121,139,115,122,140,120,130,133,120,140,132,120,139,105
Which number is the 1st entry? 121
Which number is the fifth entry? 140
The 4th entry is 122
Which number is the second entry from the left? 139

Read these off the row that follows.
1) The 3rd entry from the left?
2) The entry just left of 144?
3) The third entry from the right?
122,130,125,132,157,132,144
1) 125
2) 132
3) 157

a =
[[135 132 131 127 142 154 128]
 [105 132 129 130 144 142 128]
 [115 123 126 125 142 132 130]
 [119 115 127 124 141 134 130]
 [133 116 128 131 149 126 127]
 [115 116 129 134 137 128 128]
 [137 131 128 126 147 150 127]]
Rows and columns are numbered from 1.
The entry in row 1 and column 1 is 135
The entry at row 2, column 1: 105
What is the largest entry?
Answer: 154
What is the entry directly below the centre entry?
Answer: 131
The entry in the bottom-right corner -> 127
The entry in the bottom-left corner -> 137
The entry at row 2, column 2 -> 132
The entry at row 1, column 2: 132
The entry just left of the centre entry: 127
The entry in row 1 and column 3 is 131
What is the entry just right of the centre entry?
Answer: 141
The entry in the top-right corner is 128
What is the centre entry?
Answer: 124
What is the entry in row 3 and column 1?
Answer: 115
What is the entry just left of 125?
Answer: 126
The entry at row 2, column 3: 129
The entry directly above 144: 142

Questions about the matrix below.
1) Find the first entry, reading row by row.
2) Find the smallest entry in the last row.
3) Find the entry in the bottom-left corner.
4) Find the top entry of the column that holds the largest entry.
5) Find the entry just right of the smallest entry.
6) Find the third entry in reading order.
7) Find the top entry of the column that holds the smallest entry.
8) Find the third entry on the diagonal from the top-right corner.
[[123 123 132 138 119 111 123 139]
 [129 116 118 121 128 140 119 137]
 [132 128 125 131 119 107 123 136]
 [136 127 121 125 116 106 121 136]
 [125 122 131 139 130 128 123 155]
 [130 125 131 133 125 127 126 140]
 [125 136 132 128 143 144 140 111]]
1) 123
2) 111
3) 125
4) 139
5) 121
6) 132
7) 111
8) 107

Questions about the matrix below. Rows and columns are numbered from 1.
1) What is the maximum?
2) What is the entry at row 1, column 1?
3) What is the top entry of the column that holds the smallest entry?
4) What is the bottom entry of the column that holds the largest entry?
5) What is the entry in the bottom-right corner?
6) What is the entry at row 1, column 3?
7) What is the top entry of the column that holds the largest entry?
8) What is the entry in the bottom-left corner?
[[129 138 129 133 132 121 126]
 [128 123 135 135 127 132 134]
 [128 139 124 136 129 129 119]
 [127 112 133 122 121 128 121]
 [128 109 129 131 141 135 107]
 [126 109 126 129 125 130 113]
 [132 132 129 131 114 136 118]
 [126 127 129 124 140 130 104]]
1) 141
2) 129
3) 126
4) 140
5) 104
6) 129
7) 132
8) 126

W =
[[127 148 140 132 111 127]
 [152 117 135 138 128 144]
 [140 131 120 146 116 141]
 [125 151 123 138 123 109]
 [126 147 115 128 121 114]
 [150 114 148 112 139 121]
 [125 150 124 143 125 114]
 [119 134 117 125 130 114]
 [151 121 142 128 122 136]
 [143 126 130 136 129 127]
 [138 119 129 147 132 143]]
Counting starts at 1.
Give the bottom-left entry.
138
The entry in row 2 and column 2 is 117
Give the entry directly below the smallest entry.
114
The top entry of the column that holds the largest entry: 127
The entry just left of 112 -> 148
The entry in row 2 and column 3 -> 135
Give the entry at row 3, column 2.
131
The entry just left of the smallest entry is 123
The entry in row 3 and column 1: 140
Give the top-right entry.
127
Give the entry at row 1, column 3.
140
Give the maximum.
152
The entry just right of 112 is 139
Give the bottom entry of the column that holds the smallest entry.
143
Give the entry at row 1, column 2.
148
Give the entry in row 3 and column 3.
120
Give the entry just left of 122.
128
Give the entry directly below 120.
123

data = [140 154 137 123 152 130 139 136 125 139 132]
The first entry from the right -> 132
The second entry from the left? 154
The third entry from the left? 137

Read these off the array that follows.
1) Read off the smallest entry in the last row.
2) Read off the minimum.
3) Read off the third entry on the main diagonal.
4) Read off the last entry, reading row by row.
5) Read off the second entry on the main diagonal.
6) Read off the last entry of the smallest entry's row.
7) Read off the entry just right of the largest entry.
[[111 136 115 105 124 135 124 119 118 139 126 127 132 139 115 128]
 [138 134 129 143 136 125 114 133 126 116 134 132 128 117 136 121]
 [130 128 131 134 137 128 128 124 133 122 123 129 130 121 124 123]
 [129 123 134 132 120 130 136 138 127 137 133 125 137 138 137 137]
 [126 122 131 128 119 130 135 135 127 136 131 125 134 137 133 136]
 [140 140 128 143 146 129 110 133 122 115 137 133 131 116 134 118]
 [126 121 127 119 125 129 136 127 125 132 127 122 127 136 123 131]
 [135 139 128 140 137 128 113 132 125 119 134 134 130 118 134 121]
 [124 131 130 130 115 131 128 139 125 140 135 130 138 137 140 137]
 [112 139 118 112 112 132 119 128 117 142 131 132 133 137 129 133]
 [113 138 119 112 120 132 124 122 125 139 126 132 131 135 122 130]]
1) 112
2) 105
3) 131
4) 130
5) 134
6) 128
7) 129
